Below is a small trained network, with its code and all its weights. Each question gives an input and a target symbol and asks what happens when units are switched off, that is, made to give their printed mean instead of their output.

import numpy as np


def w(rows, s, z=0):
    codes = np.array(rows[::2]) - 128.0
    scale = np.full(codes.shape[1], s)
    scale[-1] = z or s
    return codes * scale


def norm(h):
    return h / np.sqrt((h * h).mean(-1, keepdims=True) + 1e-5)


def f(y):
    return np.maximum(y, 0)


def softmax(a):
    e = np.exp(a - a.max(-1, keepdims=True))
    return e / e.sum(-1, keepdims=True)


def log_softmax(a):
    a = a - a.max(-1, keepdims=True)
    return a - np.log(np.exp(a).sum(-1, keepdims=True))


def net(x, mask):
    ids = ['αβγηθμπστψ'.index(c) for c in x.split()]
    T = len(ids)
    res = E[ids] + P[:T]
    u = 0
    for l in range(2):
        r = norm(res)
        for j in range(3):
            rows = slice(2 * j, 2 * j + 2)
            q, k, v = (r @ M[l][rows].T for M in (Q, K, V))
            z = softmax(np.where(np.tri(T) > 0, q @ k.T / 2**0.5, -1e9)) @ v
            o = O[l][rows]
            res = res + np.where(mask[u + j], z, o[:, -1]) @ o[:, :-1]
        u += 3
        y = f(norm(res) @ A[l][:, :-1].T + A[l][:, -1])
        res = res + np.where(mask[u : u + 8], y, B[l][:, -1]) @ B[l][:, :-1]
        u += 8
    return log_softmax(norm(res)[-1] @ U[:, :-1].T + U[:, -1])


Q, K, V, O, A, B = {}, {}, {}, {}, {}, {}
E = w([
[160,112,57,68,206,159,163,70],'α',
[32,93,178,112,161,68,135,92],'β',
[163,88,186,119,205,36,156,152],'γ',
[70,152,99,213,211,73,151,126],'η',
[136,251,65,20,133,57,46,198],'θ',
[134,181,204,169,107,249,226,181],'μ',
[150,68,115,92,101,74,201,139],'π',
[93,73,99,99,73,101,193,102],'σ',
[141,47,101,171,68,140,40,142],'τ',
[87,95,49,159,111,87,193,128],'ψ',
],0.003)
P = w([
[74,118,109,100,127,191,82,254],'0',
[96,79,108,127,132,159,114,213],'1',
[98,73,107,136,131,140,127,188],'2',
[112,75,104,133,134,128,141,160],'3',
[121,88,106,132,137,115,140,136],'4',
[129,99,108,135,134,97,151,121],'5',
[139,105,113,130,129,90,152,104],'6',
[142,106,112,135,138,89,154,83],'7',
[144,117,119,135,137,77,157,70],'8',
[154,129,124,135,133,60,156,50],'9',
[167,133,132,139,133,51,150,35],'10',
[165,142,130,144,131,51,167,29],'11',
],0.0026)
Q[0] = w([
[87,181,203,137,176,122,91,191],'L0H1',
[116,69,87,135,139,82,134,94],'L0H1',
[119,69,140,184,147,85,147,93],'L0H2',
[141,133,109,101,73,170,80,164],'L0H2',
[154,191,124,103,110,112,69,139],'L0H3',
[136,184,190,133,114,253,104,162],'L0H3',
],0.0073)
K[0] = w([
[118,24,16,80,134,9,67,109],'L0H1',
[192,143,115,139,88,251,143,87],'L0H1',
[169,212,163,119,145,209,197,99],'L0H2',
[108,57,44,77,189,49,104,124],'L0H2',
[91,211,159,109,97,187,182,235],'L0H3',
[53,49,107,101,175,163,150,253],'L0H3',
],0.0052)
V[0] = w([
[176,117,88,103,168,77,66,72],'L0H1',
[100,108,116,132,130,25,77,140],'L0H1',
[132,96,112,108,110,36,81,91],'L0H2',
[134,125,174,138,109,165,133,181],'L0H2',
[163,105,165,160,107,252,92,106],'L0H3',
[150,83,96,185,69,84,18,154],'L0H3',
],0.0032)
O[0] = w([
[114,132,62,98,88,29,126,111,59],'L0H1',
[137,108,51,70,90,141,155,104,154],'L0H1',
[83,115,154,167,224,137,105,150,98],'L0H2',
[152,154,90,120,82,184,159,113,159],'L0H2',
[134,134,130,121,145,36,164,20,2],'L0H3',
[193,252,185,128,115,149,163,114,251],'L0H3',
],0.0032,0.0016)
A[0] = w([
[127,190,188,138,145,102,175,131,129],'L0N1',
[57,133,112,22,1,129,145,73,38],'L0N2',
[57,152,202,109,150,143,121,122,96],'L0N3',
[63,121,155,73,179,139,121,116,92],'L0N4',
[145,113,253,175,128,152,103,138,5],'L0N5',
[109,167,47,146,97,121,160,124,24],'L0N6',
[129,239,163,71,93,179,96,173,75],'L0N7',
[108,67,98,144,146,78,157,113,126],'L0N8',
],0.0032,0.0026)
B[0] = w([
[168,137,169,163,112,187,92,135,184],'L0N1',
[76,77,171,156,126,184,156,1,149],'L0N2',
[121,181,191,99,91,143,120,139,150],'L0N3',
[126,177,139,111,81,155,113,160,164],'L0N4',
[57,201,29,178,148,89,136,144,153],'L0N5',
[92,181,90,198,106,109,151,117,142],'L0N6',
[147,81,118,154,122,187,96,237,167],'L0N7',
[105,164,175,106,88,136,106,158,249],'L0N8',
],0.0036,0.0018)
Q[1] = w([
[224,103,203,244,38,220,164,96],'L1H1',
[187,105,63,136,102,79,73,82],'L1H1',
[168,139,30,27,160,125,100,48],'L1H2',
[190,53,113,193,36,134,3,122],'L1H2',
[213,137,134,202,31,176,81,105],'L1H3',
[45,205,189,62,209,195,154,135],'L1H3',
],0.007)
K[1] = w([
[147,162,150,129,159,83,87,41],'L1H1',
[143,180,146,131,96,144,192,102],'L1H1',
[88,109,117,122,116,1,103,102],'L1H2',
[171,215,151,121,131,105,156,65],'L1H2',
[168,210,147,118,169,97,130,69],'L1H3',
[90,77,119,133,171,157,99,184],'L1H3',
],0.0089)
V[1] = w([
[47,164,222,121,37,86,197,141],'L1H1',
[142,190,152,43,199,147,192,51],'L1H1',
[159,53,41,101,37,171,113,104],'L1H2',
[108,15,149,253,27,47,70,161],'L1H2',
[47,151,86,172,141,215,12,90],'L1H3',
[176,66,216,57,121,187,34,143],'L1H3',
],0.0029)
O[1] = w([
[30,126,164,89,65,116,165,122,106],'L1H1',
[104,44,108,103,127,254,97,153,3],'L1H1',
[140,71,63,104,52,133,131,87,218],'L1H2',
[123,34,125,203,55,131,46,225,166],'L1H2',
[105,156,117,204,118,157,40,41,133],'L1H3',
[207,112,223,109,125,111,72,67,194],'L1H3',
],0.0036,0.0026)
A[1] = w([
[147,198,55,9,162,146,152,18,4],'L1N1',
[136,151,229,91,116,88,83,68,85],'L1N2',
[169,53,73,133,241,94,78,94,98],'L1N3',
[185,22,171,204,219,209,155,96,17],'L1N4',
[62,47,110,111,116,132,70,174,215],'L1N5',
[71,189,128,251,255,117,66,160,83],'L1N6',
[181,133,156,176,60,251,136,210,57],'L1N7',
[212,130,249,108,216,93,90,171,86],'L1N8',
],0.0032,0.0028)
B[1] = w([
[92,150,96,47,210,18,103,2,171],'L1N1',
[82,151,128,93,122,141,106,199,197],'L1N2',
[72,166,177,140,89,78,126,164,202],'L1N3',
[178,142,56,63,144,251,134,146,155],'L1N4',
[141,180,159,139,156,161,175,88,253],'L1N5',
[209,178,235,129,128,111,232,79,193],'L1N6',
[89,105,98,96,154,24,99,67,197],'L1N7',
[31,61,108,197,168,116,108,117,220],'L1N8',
],0.0041,0.0021)
U = w([
[124,143,66,45,209,58,105,29,161],'α',
[42,191,225,83,95,179,92,177,148],'β',
[79,40,153,181,216,106,115,193,172],'γ',
[189,218,208,210,188,128,184,124,55],'η',
[155,207,83,71,135,115,63,220,144],'θ',
[170,95,89,123,201,241,111,123,251],'μ',
[201,65,154,24,96,82,196,211,69],'π',
[59,52,154,119,59,177,160,14,12],'σ',
[197,104,130,187,28,99,32,112,202],'τ',
[47,180,3,192,97,126,186,170,80],'ψ',
],0.0053,0.002)

Each question gives the input, a string of symbols that net reads in full, and the target symbol t.
The units are the heads (2 rows each of Q, K, V and O) and the neurons (one row each of A and B). Each row of codes is followed by its name. A weight is (code - 128) times the scale printed after its matrix; where a second scale follows, it is the last column's (O, A, B and U).
mask holds one flag per unit, layer by layer, with each layer's heads first. A switched-off unit (its flag False) gives its mean, the last column of its rows in O or B, instead of its output. The means were averaged over made-up inputs and are rounded, as every weight is.
A unit's drop is (log p(t) with every unit on - log p(t) with that unit switched off) / (log p(t) with every unit on - log p(t) with every unit switched off).
The circuit of an input: a set's keep is (log p(t) with only the set's units on - log p(t) with every unit switched off) / (log p(t) with every unit on - log p(t) with every unit switched off). Starting from the 12 units with the biggest drops (on a tie, the unit counted first), units are removed one at a time, each time the one whose removal leaves the highest keep (on an exact tie, the one counted first), for as long as the keep stays at least 0.8.
units of the circuit, in order: the units of the circuit, biggest drop first
unit that matters most: the unit with the biggest drop
k most important neurons: the k neurons with the biggest drops, biggest first
k most important neurons of layer l: the k neurons of layer l with the biggest drops, biggest first
heads that matter: for each layer, one digit per head in row order, 1 if its drop is at least 0.15 and else 0, layers parted by /
input τ τ θ θ β β π μ ψ, target σ: unit that matters most	L0H2
input β μ γ τ β α η, target ψ: units of the circuit, in order	[L0H2, L1H3]
input τ α μ β ψ τ γ τ ψ β α, target μ: units of the circuit, in order	[L0H1, L1N4, L1H1]
input η τ σ σ α μ σ, target μ: heads that matter	110 / 100
input γ η μ ψ α τ σ β γ γ σ, target π: 2 most important neurons	[L1N8, L0N8]
input γ π α μ, target μ: heads that matter	000 / 100
input γ τ π η α τ, target π: heads that matter	101 / 001
input ψ τ θ α η α, target η: units of the circuit, in order	[L1H2, L1N6, L1H3, L0H2]
input τ θ ψ β η η α μ, target μ: heads that matter	100 / 100
input μ τ τ τ α η τ ψ, target η: 2 most important neurons of layer 1	[L1N8, L1N1]
input α μ β γ θ, target α: heads that matter	101 / 010
input τ π μ β ψ τ, target η: 2 most important neurons	[L0N5, L1N6]
input β β α β θ θ α, target β: 2 most important neurons	[L1N3, L0N7]
input γ ψ π τ γ μ, target π: heads that matter	100 / 001
input π η τ β γ, target γ: units of the circuit, in order	[L1N8]
input π τ θ τ ψ τ, target ψ: units of the circuit, in order	[L1H3, L0N6, L0H3]
input β ψ η π α ψ τ η μ σ, target ψ: heads that matter	111 / 001
input τ τ α τ μ γ, target π: units of the circuit, in order	[L0H2, L1H3]
input τ γ θ θ β τ σ τ, target σ: heads that matter	110 / 100
input ψ π β γ π τ τ α τ π τ, target π: heads that matter	110 / 101
input μ γ θ α ψ, target μ: unit that matters most	L0H1
input θ η μ θ, target α: units of the circuit, in order	[L0H1, L1H2, L1N1]
input τ τ α β τ η μ, target ψ: 2 most important neurons of layer 1	[L1N7, L1N6]
input τ α μ π τ η π η ψ τ τ, target η: units of the circuit, in order	[L0H1, L1N6, L0N5]
